Here is a tiny trained network, its code and every weight. The questions are about switching its units off for an input and a target symbol, where a switched-off unit gives its printed mean instead of its output.

import numpy as np


def w(rows, s, z=0):
    codes = np.array(rows[::2]) - 128.0
    scale = np.full(codes.shape[1], s)
    scale[-1] = z or s
    return codes * scale


def f(y):
    return y / 2 * (1 + np.tanh(0.7978845608 * (y + 0.044715 * y**3)))


def softmax(a):
    e = np.exp(a - a.max(-1, keepdims=True))
    return e / e.sum(-1, keepdims=True)


def log_softmax(a):
    a = a - a.max(-1, keepdims=True)
    return a - np.log(np.exp(a).sum(-1, keepdims=True))


def net(x, mask):
    ids = ['ΔΘΞΠΦΨΩαβγεζηστ'.index(c) for c in x.split()]
    T = len(ids)
    res = E[ids] + P[:T]
    r = res
    for j in range(3):
        rows = slice(2 * j, 2 * j + 2)
        q, k, v = (r @ M[0][rows].T for M in (Q, K, V))
        z = softmax(np.where(np.tri(T) > 0, q @ k.T / 2**0.5, -1e9)) @ v
        o = O[0][rows]
        res = res + np.where(mask[j], z, o[:, -1]) @ o[:, :-1]
    y = f(res @ A[0][:, :-1].T + A[0][:, -1])
    res = res + np.where(mask[3:15], y, B[0][:, -1]) @ B[0][:, :-1]
    return log_softmax(res[-1] @ U[:, :-1].T + U[:, -1])


Q, K, V, O, A, B = {}, {}, {}, {}, {}, {}
E = w([
[111,93,151,88,48,181,155,62],'Δ',
[154,120,26,71,179,199,178,106],'Θ',
[56,161,198,132,159,223,111,94],'Ξ',
[236,173,141,154,100,121,135,24],'Π',
[167,162,102,83,135,203,150,63],'Φ',
[61,98,141,207,133,180,153,54],'Ψ',
[168,88,76,255,124,198,118,103],'Ω',
[221,196,175,78,91,166,101,69],'α',
[205,155,216,190,180,157,89,109],'β',
[147,70,210,66,39,144,150,109],'γ',
[210,143,192,105,153,219,74,174],'ε',
[41,88,248,104,109,195,119,147],'ζ',
[148,33,200,127,206,114,151,203],'η',
[229,39,232,116,53,83,141,148],'σ',
[166,80,126,63,251,156,158,148],'τ',
],0.0095)
P = w([
[160,229,199,176,123,182,250,123],'0',
[158,186,169,159,108,199,225,138],'1',
[165,155,163,151,111,212,204,137],'2',
[160,137,160,147,126,208,182,119],'3',
[161,118,149,135,129,201,163,116],'4',
[158,98,149,131,137,193,145,107],'5',
[150,85,145,121,143,176,125,105],'6',
[146,69,139,110,150,169,108,99],'7',
[140,56,138,102,157,155,88,92],'8',
[132,40,133,95,165,141,70,87],'9',
[128,27,133,86,163,128,51,85],'10',
[125,14,132,77,175,115,35,74],'11',
[121,2,123,60,183,111,23,62],'12',
],0.0087)
Q[0] = w([
[204,117,121,156,137,90,112,208],'head 0',
[23,203,89,177,53,56,111,195],'head 0',
[114,111,131,149,178,179,106,140],'head 1',
[190,22,126,137,111,198,164,14],'head 1',
[117,172,108,106,75,6,173,170],'head 2',
[103,160,71,135,164,74,148,192],'head 2',
],0.013)
K[0] = w([
[77,160,123,105,96,177,169,75],'head 0',
[166,184,131,131,133,150,248,150],'head 0',
[157,96,123,95,86,80,106,108],'head 1',
[102,97,134,98,156,97,9,123],'head 1',
[138,177,135,162,127,168,195,168],'head 2',
[107,165,156,144,96,165,169,123],'head 2',
],0.015)
V[0] = w([
[247,142,133,62,146,111,121,189],'head 0',
[243,102,105,220,156,92,86,145],'head 0',
[181,180,170,50,126,162,53,159],'head 1',
[74,103,192,170,194,156,84,216],'head 1',
[118,158,20,91,255,162,143,97],'head 2',
[111,43,131,60,145,98,181,195],'head 2',
],0.0099)
O[0] = w([
[132,98,100,193,149,67,146,206,143],'head 0',
[190,137,141,80,128,86,178,248,212],'head 0',
[53,79,96,157,96,121,209,103,254],'head 1',
[69,206,85,97,41,149,150,163,197],'head 1',
[76,131,198,176,98,203,103,195,152],'head 2',
[240,190,125,206,109,98,147,133,122],'head 2',
],0.012,0.0033)
A[0] = w([
[181,226,115,150,89,132,146,137,105],'neuron 0',
[162,159,97,160,226,90,158,115,13],'neuron 1',
[104,89,34,2,147,150,128,125,233],'neuron 2',
[110,141,127,121,123,177,68,77,3],'neuron 3',
[112,91,114,237,138,128,133,92,253],'neuron 4',
[124,45,162,106,68,129,149,109,96],'neuron 5',
[106,61,116,137,175,137,164,125,99],'neuron 6',
[151,51,173,134,185,159,84,147,72],'neuron 7',
[113,129,234,113,97,80,139,134,244],'neuron 8',
[120,190,19,177,76,129,157,129,152],'neuron 9',
[76,75,155,101,149,167,130,179,83],'neuron 10',
[188,165,185,109,181,155,106,103,227],'neuron 11',
],0.0095,0.0042)
B[0] = w([
[75,161,237,139,255,21,52,214,149],'neuron 0',
[131,29,201,137,32,58,59,177,142],'neuron 1',
[94,198,135,25,102,18,118,64,253],'neuron 2',
[88,77,182,230,152,34,87,155,163],'neuron 3',
[95,141,92,225,111,52,202,132,223],'neuron 4',
[27,126,153,142,218,193,77,228,200],'neuron 5',
[122,56,146,92,157,47,155,118,183],'neuron 6',
[135,50,175,133,136,60,22,62,174],'neuron 7',
[172,192,166,122,180,230,252,144,178],'neuron 8',
[120,175,235,197,23,16,74,131,183],'neuron 9',
[66,90,184,59,98,92,105,182,212],'neuron 10',
[191,98,225,148,18,131,188,56,190],'neuron 11',
],0.0063,0.0069)
U = w([
[110,136,175,130,116,105,195,117,201],'Δ',
[117,99,139,140,120,120,102,141,220],'Θ',
[120,143,148,139,131,95,41,155,137],'Ξ',
[146,87,132,120,91,78,61,149,50],'Π',
[91,81,126,153,212,105,105,129,2],'Φ',
[122,153,149,155,73,122,53,80,10],'Ψ',
[160,124,151,74,100,184,71,96,115],'Ω',
[110,107,130,104,254,97,82,134,68],'α',
[166,156,131,37,156,163,143,161,134],'β',
[163,101,57,146,165,167,146,45,183],'γ',
[78,124,25,95,114,136,188,175,99],'ε',
[78,195,74,132,107,163,89,95,138],'ζ',
[168,228,120,180,117,149,149,152,106],'η',
[197,149,74,145,139,80,171,95,108],'σ',
[156,102,147,206,128,193,139,171,119],'τ',
],0.0091,0.0084)

Each question gives the input, a string of symbols that net reads in full, and the target symbol t.
The units are the heads (2 rows each of Q, K, V and O) and the neurons (one row each of A and B). Each row of codes is followed by its name. A weight is (code - 128) times the scale printed after its matrix; where a second scale follows, it is the last column's (O, A, B and U).
mask holds one flag per unit, heads first, then neurons. A switched-off unit (its flag False) gives its mean, the last column of its rows in O or B, instead of its output. The means were averaged over made-up inputs and are rounded, as every weight is.
A unit's drop is (log p(t) with every unit on - log p(t) with that unit switched off) / (log p(t) with every unit on - log p(t) with every unit switched off).
The circuit of an input: a set's keep is (log p(t) with only the set's units on - log p(t) with every unit switched off) / (log p(t) with every unit on - log p(t) with every unit switched off). Starting from the 12 units with the biggest drops (on a tie, the unit counted first), units are removed one at a time, each time the one whose removal leaves the highest keep (on an exact tie, the one counted first), for as long as the keep stays at least 0.8.
circuit, biggest first: the units of the circuit, biggest drop first
unit that matters most: the unit with the biggest drop
top k neurons: the k neurons with the biggest drops, biggest first
which heads matter: for each layer, one digit per head in row order, 1 if its drop is at least 0.15 and else 0, layers parted by /
input τ Ω Δ Ψ ζ Ω Θ Φ Ω σ Ω, target Π: circuit, biggest first => [neuron 1; head 2; neuron 9]
input Δ β γ Θ Δ Δ ε Ψ Π ζ η β, target η: which heads matter => 011
input Ξ ε Δ ζ Φ Δ γ, target γ: circuit, biggest first => [head 2; head 0; neuron 10]
input Π Θ Ω Φ Φ Ω Ψ Ψ σ Ω, target σ: which heads matter => 001
input γ η Ω, target Ξ: unit that matters most => neuron 0
input τ Δ Ω ε τ Ω η β σ Ω τ ζ, target τ: top 2 neurons => [neuron 2; neuron 8]
input Θ γ ε β Φ Δ ζ σ ε, target σ: which heads matter => 001
input ε Ω τ Ω Ω Θ, target β: which heads matter => 100
input Θ Ψ γ Ω, target γ: circuit, biggest first => [head 1; head 2; neuron 10]
input β γ Π Φ ζ Θ τ ε Φ Ω ε Φ, target ε: circuit, biggest first => [head 1; head 0]
input ε τ Θ Θ Ω σ Δ σ Θ, target Π: top 3 neurons => [neuron 1; neuron 8; neuron 9]
input γ Π α α Φ η σ Θ, target Π: top 2 neurons => [neuron 1; neuron 9]
input β Ω Ψ, target β: which heads matter => 111
input ε γ Ω σ Ω α Φ τ τ Θ Ω Φ, target β: circuit, biggest first => [head 0]
input Ψ τ Θ τ, target τ: circuit, biggest first => [head 2; neuron 2]
input Ω β Θ ε Φ Ω α, target β: circuit, biggest first => [head 0; neuron 4; neuron 9]
input Δ ζ Ψ, target Ψ: circuit, biggest first => [head 0; neuron 3]
input Δ Ω τ ε, target τ: circuit, biggest first => [neuron 2; head 2]
input σ Ω Ω ζ Φ, target ζ: circuit, biggest first => [head 0; head 1]
input Ω Ω Θ ε Ψ ε Ψ Ω Θ Ψ Φ σ Ψ, target σ: circuit, biggest first => [head 2]
input Θ Ψ Ψ Θ σ τ Ψ Ω Ω Ξ Θ Ω Ω, target Ω: which heads matter => 110
input γ Δ Ξ, target γ: circuit, biggest first => [head 2; head 0]
input Φ ζ γ Π ε Ω ε Φ, target ε: which heads matter => 011
input Ω Φ ζ Ω β Ω σ Ω, target Π: top 4 neurons => [neuron 1; neuron 8; neuron 9; neuron 0]
input η η Θ ε Θ Θ Δ, target τ: top 2 neurons => [neuron 2; neuron 5]
